Below are the code and all the weights of a small trained network. Each question names an input and a class and asks about switching units off, where a switched-off unit gives its printed mean instead of its output.

import numpy as np


def w(rows, s, z=0):
    codes = np.array(rows[::2]) - 128.0
    scale = np.full(codes.shape[1], s)
    scale[-1] = z or s
    return codes * scale


def f(y):
    return np.maximum(y, 0)


def log_softmax(a):
    a = a - a.max(-1, keepdims=True)
    return a - np.log(np.exp(a).sum(-1, keepdims=True))


def net(x, mask):
    res = np.array(x, float).reshape(1, 7) / 4 @ E
    y = f(res @ A[0][:, :-1].T + A[0][:, -1])
    res = res + np.where(mask, y, B[0][:, -1]) @ B[0][:, :-1]
    return log_softmax(res[-1] @ U[:, :-1].T + U[:, -1])


A, B = {}, {}
E = w([
[107,166,9,40,135,210,61,196],'x0',
[60,138,57,120,158,123,195,98],'x1',
[23,44,142,160,63,255,79,61],'x2',
[154,131,139,132,148,164,222,120],'x3',
[159,209,12,86,124,214,70,157],'x4',
[53,177,246,130,152,87,125,122],'x5',
[67,132,110,168,51,82,54,168],'x6',
],0.0083)
A[0] = w([
[69,140,152,125,156,90,111,97,198],'N1',
[124,167,134,109,178,93,204,153,95],'N2',
[190,163,209,103,176,206,90,125,98],'N3',
[137,128,193,36,132,114,110,169,131],'N4',
[94,166,161,168,132,154,159,148,94],'N5',
[130,145,129,148,96,172,75,115,67],'N6',
[117,60,235,175,118,109,171,85,129],'N7',
[158,117,201,216,135,118,154,119,106],'N8',
[95,151,109,74,190,219,124,193,136],'N9',
[138,118,127,108,36,122,85,159,4],'N10',
[6,104,100,174,129,109,76,107,100],'N11',
],0.011,0.0039)
B[0] = w([
[129,108,79,153,96,100,77,125,184],'N1',
[119,152,157,140,141,113,245,127,193],'N2',
[47,44,203,63,101,111,129,152,180],'N3',
[140,169,106,114,115,102,98,156,172],'N4',
[125,119,129,74,131,88,118,152,153],'N5',
[74,142,90,161,148,135,156,85,172],'N6',
[61,109,125,90,193,142,216,73,251],'N7',
[115,139,89,116,152,88,142,57,204],'N8',
[67,102,108,130,130,146,148,68,218],'N9',
[110,108,150,160,134,189,112,121,169],'N10',
[100,124,181,80,131,58,133,142,213],'N11',
],0.011,0.014)
U = w([
[97,132,128,113,180,109,145,91,177],'0',
[143,139,89,147,132,179,100,137,3],'1',
[122,126,143,107,103,94,91,176,186],'2',
[250,178,128,137,191,77,141,161,9],'3',
],0.015,0.0036)

Each question gives the input, the list of numbers given to net, and the class t.
The units are the neurons (one row each of A and B). Each row of codes is followed by its name. A weight is (code - 128) times the scale printed after its matrix; where a second scale follows, it is the last column's (A, B and U).
mask holds one flag per neuron, in row order. A switched-off neuron (its flag False) gives its mean, the last column of its row in B, instead of its output. The means were averaged over made-up inputs and are rounded, as every weight is.
A unit's drop is (log p(t) with every unit on - log p(t) with that unit switched off) / (log p(t) with every unit on - log p(t) with every unit switched off).
The circuit of an input: a set's keep is (log p(t) with only the set's units on - log p(t) with every unit switched off) / (log p(t) with every unit on - log p(t) with every unit switched off). Starting from all 11 units, units are removed one at a time, each time the one whose removal leaves the highest keep (on an exact tie, the one counted first), for as long as the keep stays at least 0.8.
units of the circuit, in order: the units of the circuit, biggest drop first
k most important neurons: the k neurons with the biggest drops, biggest first
drop of u: that unit's drop, to one decimal
input [0,4,0,-8,6,1,4], class 2: units of the circuit, in order => (N7)
input [-3,-2,-3,2,5,-7,-1], class 3: units of the circuit, in order => (N7 N9)
input [1,-7,0,2,7,1,-5], class 2: 4 most important neurons => (N7 N3 N8 N2)
input [3,-8,-8,-2,-6,-7,7], class 3: units of the circuit, in order => (N3 N9)
input [4,-3,1,1,1,0,5], class 1: units of the circuit, in order => (N7 N3 N10)
input [6,7,-5,-7,4,-7,1], class 1: units of the circuit, in order => (N7 N11)
input [7,6,-2,-1,-2,7,5], class 2: units of the circuit, in order => (N7 N8)
input [6,-8,-2,-6,-2,-2,-2], class 2: 2 most important neurons => (N7 N3)
input [-5,2,-2,4,1,-8,4], class 3: 2 most important neurons => (N7 N9)
input [-6,-8,-5,-3,7,-2,6], class 1: 2 most important neurons => (N11 N10)
input [4,-2,-2,1,6,-7,-3], class 1: drop of N9 => -0.1
input [5,-4,0,7,1,-2,4], class 1: drop of N7 => 0.4
input [6,-6,-2,-5,-7,-7,-2], class 1: drop of N6 => -0.1
input [2,-4,6,7,-1,-7,1], class 1: drop of N7 => 0.3
input [-7,5,-8,-6,4,8,-3], class 3: 2 most important neurons => (N9 N3)
